Below are the code and all the weights of a small trained network. Each question names an input and a class and asks about switching units off, where a switched-off unit gives its printed mean instead of its output.

import numpy as np


def w(rows, s, z=0):
    codes = np.array(rows[::2]) - 128.0
    scale = np.full(codes.shape[1], s)
    scale[-1] = z or s
    return codes * scale


def f(y):
    return np.maximum(y, 0)


def log_softmax(a):
    a = a - a.max(-1, keepdims=True)
    return a - np.log(np.exp(a).sum(-1, keepdims=True))


def net(x, mask):
    res = np.array(x, float).reshape(1, 4) / 4 @ E
    y = f(res @ A[0][:, :-1].T + A[0][:, -1])
    res = res + np.where(mask, y, B[0][:, -1]) @ B[0][:, :-1]
    return log_softmax(res[-1] @ U[:, :-1].T + U[:, -1])


A, B = {}, {}
E = w([
[144,168,214,228,162,146,242,136],'x0',
[145,2,54,225,96,110,136,140],'x1',
[64,230,64,201,80,106,81,228],'x2',
[193,193,20,140,60,187,164,26],'x3',
],0.0083)
A[0] = w([
[98,81,190,128,186,87,91,210,117],'N0',
[195,64,167,88,143,158,154,82,41],'N1',
[181,173,76,153,120,182,156,98,56],'N2',
[148,46,101,197,116,132,118,126,49],'N3',
[70,75,199,124,184,62,87,171,92],'N4',
[103,87,160,154,178,78,90,147,43],'N5',
[111,195,156,97,128,134,140,140,36],'N6',
[112,144,137,143,96,109,115,126,17],'N7',
[140,185,170,226,185,151,226,146,52],'N8',
[152,99,141,95,141,111,155,87,39],'N9',
[102,169,108,171,112,114,103,163,10],'N10',
[130,147,194,198,149,143,205,132,46],'N11',
[153,57,85,220,83,73,128,143,61],'N12',
[97,111,76,45,125,85,77,116,3],'N13',
[112,166,172,77,124,107,123,128,69],'N14',
[101,211,150,80,165,152,117,99,51],'N15',
[184,36,181,57,172,165,152,65,56],'N16',
[126,34,72,223,105,104,136,124,87],'N17',
[139,143,88,147,106,173,136,93,27],'N18',
[141,154,161,187,139,119,157,113,7],'N19',
[141,48,92,179,117,137,139,137,58],'N20',
[114,95,76,41,100,104,1,120,35],'N21',
[107,100,153,117,164,102,121,182,38],'N22',
[81,66,188,122,140,74,128,199,85],'N23',
[87,197,108,181,93,117,106,178,60],'N24',
[96,143,128,140,103,126,127,136,20],'N25',
[124,213,172,60,141,160,110,113,65],'N26',
[102,197,94,192,99,101,95,185,66],'N27',
[148,157,80,149,83,175,143,70,67],'N28',
[78,107,150,121,166,65,123,156,68],'N29',
[115,118,130,116,130,110,141,142,34],'N30',
[181,163,65,143,45,173,138,51,80],'N31',
[72,203,93,183,69,107,72,218,68],'N32',
],0.01,0.0042)
B[0] = w([
[132,201,74,147,63,178,169,82,230],'N0',
[34,87,189,168,147,74,112,47,213],'N1',
[134,193,89,129,73,163,151,115,200],'N2',
[190,174,194,76,186,74,148,186,198],'N3',
[159,198,81,127,69,167,146,63,228],'N4',
[139,176,108,106,80,160,159,113,181],'N5',
[178,124,173,99,175,93,172,157,162],'N6',
[134,115,148,118,120,148,133,111,133],'N7',
[159,30,51,170,154,188,27,207,239],'N8',
[90,91,138,159,131,82,132,87,169],'N9',
[80,102,164,145,138,102,123,69,168],'N10',
[144,46,59,172,141,200,30,190,212],'N11',
[167,153,163,67,173,68,143,171,221],'N12',
[146,58,85,183,154,185,81,197,191],'N13',
[177,163,148,91,155,97,151,169,165],'N14',
[209,164,176,41,190,65,170,197,185],'N15',
[2,68,171,165,133,68,112,35,252],'N16',
[184,168,187,32,188,84,148,185,234],'N17',
[126,177,103,151,110,144,148,116,170],'N18',
[132,94,91,153,133,165,68,177,165],'N19',
[180,170,184,82,202,82,177,181,195],'N20',
[179,31,59,217,173,205,41,217,236],'N21',
[125,185,70,145,110,124,147,113,171],'N22',
[138,217,92,124,41,186,174,116,217],'N23',
[55,59,178,160,130,55,135,68,200],'N24',
[115,124,135,119,132,133,111,99,137],'N25',
[199,147,184,46,178,66,185,216,198],'N26',
[58,71,188,143,131,81,136,42,209],'N27',
[114,195,96,124,76,170,148,108,204],'N28',
[143,172,101,140,92,165,148,110,178],'N29',
[152,123,132,122,107,140,149,126,131],'N30',
[140,215,76,134,41,210,175,89,242],'N31',
[53,67,195,145,147,89,123,46,235],'N32',
],0.0073,0.011)
U = w([
[130,254,35,132,36,182,188,70,254],'0',
[32,53,171,153,152,50,145,15,107],'1',
[192,186,167,26,215,49,187,229,99],'2',
[152,21,11,185,162,200,53,227,53],'3',
],0.008,0.00086)

Each question gives the input, the list of numbers given to net, and the class t.
The units are the neurons (one row each of A and B). Each row of codes is followed by its name. A weight is (code - 128) times the scale printed after its matrix; where a second scale follows, it is the last column's (A, B and U).
mask holds one flag per neuron, in row order. A switched-off neuron (its flag False) gives its mean, the last column of its row in B, instead of its output. The means were averaged over made-up inputs and are rounded, as every weight is.
A unit's drop is (log p(t) with every unit on - log p(t) with that unit switched off) / (log p(t) with every unit on - log p(t) with every unit switched off).
The circuit of an input: a set's keep is (log p(t) with only the set's units on - log p(t) with every unit switched off) / (log p(t) with every unit on - log p(t) with every unit switched off). Starting from the 12 units with the biggest drops (on a tie, the unit counted first), units are removed one at a time, each time the one whose removal leaves the highest keep (on an exact tie, the one counted first), for as long as the keep stays at least 0.8.
units of the circuit, in order: the units of the circuit, biggest drop first
most important unit: the unit with the biggest drop
k most important neurons: the k neurons with the biggest drops, biggest first
drop when u is switched off: that unit's drop, to one decimal
input [-5,-1,6,0], class 1: units of the circuit, in order	N32
input [-8,-8,-1,5], class 2: 4 most important neurons	N26, N15, N8, N11
input [7,6,1,2], class 3: 3 most important neurons	N8, N11, N26
input [6,-2,6,0], class 1: 2 most important neurons	N32, N27
input [-6,0,8,7], class 1: 3 most important neurons	N32, N27, N24
input [6,-3,6,-7], class 0: 3 most important neurons	N0, N23, N4
input [6,8,-7,-6], class 2: 3 most important neurons	N17, N3, N20
input [8,-7,2,-7], class 3: 4 most important neurons	N8, N11, N31, N19
input [5,3,5,-5], class 0: 4 most important neurons	N23, N0, N16, N21
input [-8,-8,-8,-2], class 1: 3 most important neurons	N16, N1, N8
input [7,1,-6,3], class 3: 3 most important neurons	N8, N11, N32
input [-7,-4,-1,-6], class 3: 2 most important neurons	N21, N13
input [8,5,7,5], class 3: 3 most important neurons	N8, N11, N16
input [4,2,-5,-5], class 0: most important unit	N23
input [5,6,5,3], class 2: drop when N3 is switched off	0.1
input [-6,-5,8,-4], class 1: drop when N32 is switched off	0.3
input [-4,-3,-2,2], class 3: drop when N21 is switched off	0.2
